Below is a small trained network, with its code and all its weights. Each question gives an input and a class and asks what happens when units are switched off, that is, made to give their printed mean instead of their output.

import numpy as np


def w(rows, s, z=0):
    codes = np.array(rows[::2]) - 128.0
    scale = np.full(codes.shape[1], s)
    scale[-1] = z or s
    return codes * scale


def f(y):
    return y / 2 * (1 + np.tanh(0.7978845608 * (y + 0.044715 * y**3)))


def log_softmax(a):
    a = a - a.max(-1, keepdims=True)
    return a - np.log(np.exp(a).sum(-1, keepdims=True))


def net(x, mask):
    res = np.array(x, float).reshape(1, 5) / 4 @ E
    y = f(res @ A[0][:, :-1].T + A[0][:, -1])
    res = res + np.where(mask, y, B[0][:, -1]) @ B[0][:, :-1]
    return log_softmax(res[-1] @ U[:, :-1].T + U[:, -1])


A, B = {}, {}
E = w([
[240,160,125,139,106,137,117,128,105],'x0',
[151,160,122,123,253,76,134,147,143],'x1',
[129,128,128,129,129,128,128,128,128],'x2',
[136,119,117,123,88,88,137,110,249],'x3',
[127,128,126,127,127,125,128,131,128],'x4',
],0.013)
A[0] = w([
[194,131,121,127,75,125,130,137,140,31],'N1',
[103,120,125,141,129,129,114,114,88,103],'N2',
[78,130,128,127,118,113,109,132,145,134],'N3',
[156,128,136,124,158,134,123,143,117,90],'N4',
[154,129,135,135,183,140,122,123,94,135],'N5',
[143,121,141,124,144,131,117,119,128,96],'N6',
[134,102,124,120,168,128,153,107,146,151],'N7',
[138,130,111,123,157,122,136,129,98,108],'N8',
[130,137,124,125,224,99,132,130,180,6],'N9',
[113,136,114,131,125,119,134,115,104,130],'N10',
[17,121,119,122,161,116,133,132,126,50],'N11',
[4,116,136,135,182,130,131,129,127,113],'N12',
[65,108,128,130,67,158,118,111,150,121],'N13',
[176,129,130,131,122,117,127,123,249,5],'N14',
[110,124,141,130,69,146,127,124,172,128],'N15',
[33,109,136,121,124,124,145,126,158,145],'N16',
[72,125,138,133,125,156,131,131,41,57],'N17',
[24,112,125,119,161,129,136,134,124,196],'N18',
[125,123,120,126,91,110,131,126,224,142],'N19',
[184,123,129,128,112,105,126,118,239,104],'N20',
[157,132,123,119,190,113,136,128,129,166],'N21',
[131,114,133,128,10,172,130,114,73,87],'N22',
[136,125,155,144,115,124,120,130,140,112],'N23',
[148,142,135,134,145,113,140,129,118,105],'N24',
],0.022,0.017)
B[0] = w([
[94,94,124,130,81,140,150,73,130,162],'N1',
[141,118,128,150,89,131,137,125,124,151],'N2',
[152,117,137,139,157,115,153,91,103,170],'N3',
[144,126,137,128,193,141,114,130,140,145],'N4',
[142,138,122,122,209,112,112,162,148,184],'N5',
[126,125,124,133,149,116,130,121,113,126],'N6',
[152,131,139,127,123,132,109,142,112,167],'N7',
[148,127,143,131,183,132,135,142,117,153],'N8',
[72,99,122,132,3,138,156,63,132,185],'N9',
[134,129,128,125,116,115,119,125,126,139],'N10',
[173,166,127,127,151,122,100,201,123,201],'N11',
[131,166,125,128,54,126,101,190,134,239],'N12',
[103,101,124,130,205,130,148,79,129,207],'N13',
[169,198,133,124,102,111,77,237,131,191],'N14',
[121,99,137,129,173,143,143,67,117,195],'N15',
[133,89,126,128,218,137,144,79,136,223],'N16',
[104,113,128,123,52,136,145,78,132,188],'N17',
[91,125,124,122,40,129,139,102,130,253],'N18',
[140,82,133,134,170,136,158,67,123,227],'N19',
[86,138,123,124,52,128,124,141,129,222],'N20',
[167,144,125,134,181,129,121,162,118,200],'N21',
[145,179,129,125,41,113,95,214,136,233],'N22',
[123,142,104,138,130,150,152,127,108,133],'N23',
[146,118,136,118,176,110,122,127,114,142],'N24',
],0.032,0.023)
U = w([
[71,130,114,178,103,162,147,127,122,147],'0',
[138,187,123,174,139,138,95,224,115,205],'1',
[142,116,119,187,245,150,148,132,109,3],'2',
],0.012,0.0046)

Each question gives the input, the list of numbers given to net, and the class t.
The units are the neurons (one row each of A and B). Each row of codes is followed by its name. A weight is (code - 128) times the scale printed after its matrix; where a second scale follows, it is the last column's (A, B and U).
mask holds one flag per neuron, in row order. A switched-off neuron (its flag False) gives its mean, the last column of its row in B, instead of its output. The means were averaged over made-up inputs and are rounded, as every weight is.
A unit's drop is (log p(t) with every unit on - log p(t) with that unit switched off) / (log p(t) with every unit on - log p(t) with every unit switched off).
unit that matters most: the unit with the biggest drop
top k neurons: the k neurons with the biggest drops, biggest first
drop when u is switched off: that unit's drop, to one decimal
input [-8,6,-2,-5,0], class 1: unit that matters most -> N11
input [8,-7,1,0,-7], class 1: top 3 neurons -> [N22; N18; N9]
input [1,1,4,-8,8], class 2: top 2 neurons -> [N22; N12]
input [-1,7,3,8,8], class 0: top 2 neurons -> [N9; N19]
input [0,0,5,6,5], class 2: top 3 neurons -> [N18; N19; N22]
input [0,-4,0,6,2], class 2: top 2 neurons -> [N18; N19]
input [7,-1,0,3,3], class 0: top 2 neurons -> [N1; N11]
input [3,-8,-7,-5,-8], class 1: top 3 neurons -> [N22; N18; N9]
input [8,-8,7,0,-2], class 1: top 4 neurons -> [N22; N18; N9; N17]
input [-7,3,-2,-1,-1], class 1: top 2 neurons -> [N11; N12]
input [3,-5,1,-4,-1], class 1: drop when N22 is switched off -> 5.8
input [2,4,-4,-2,-3], class 2: drop when N12 is switched off -> 0.3
input [4,-4,8,-3,-8], class 1: drop when N22 is switched off -> 1.0
input [-8,-3,-5,7,4], class 2: drop when N20 is switched off -> 0.0
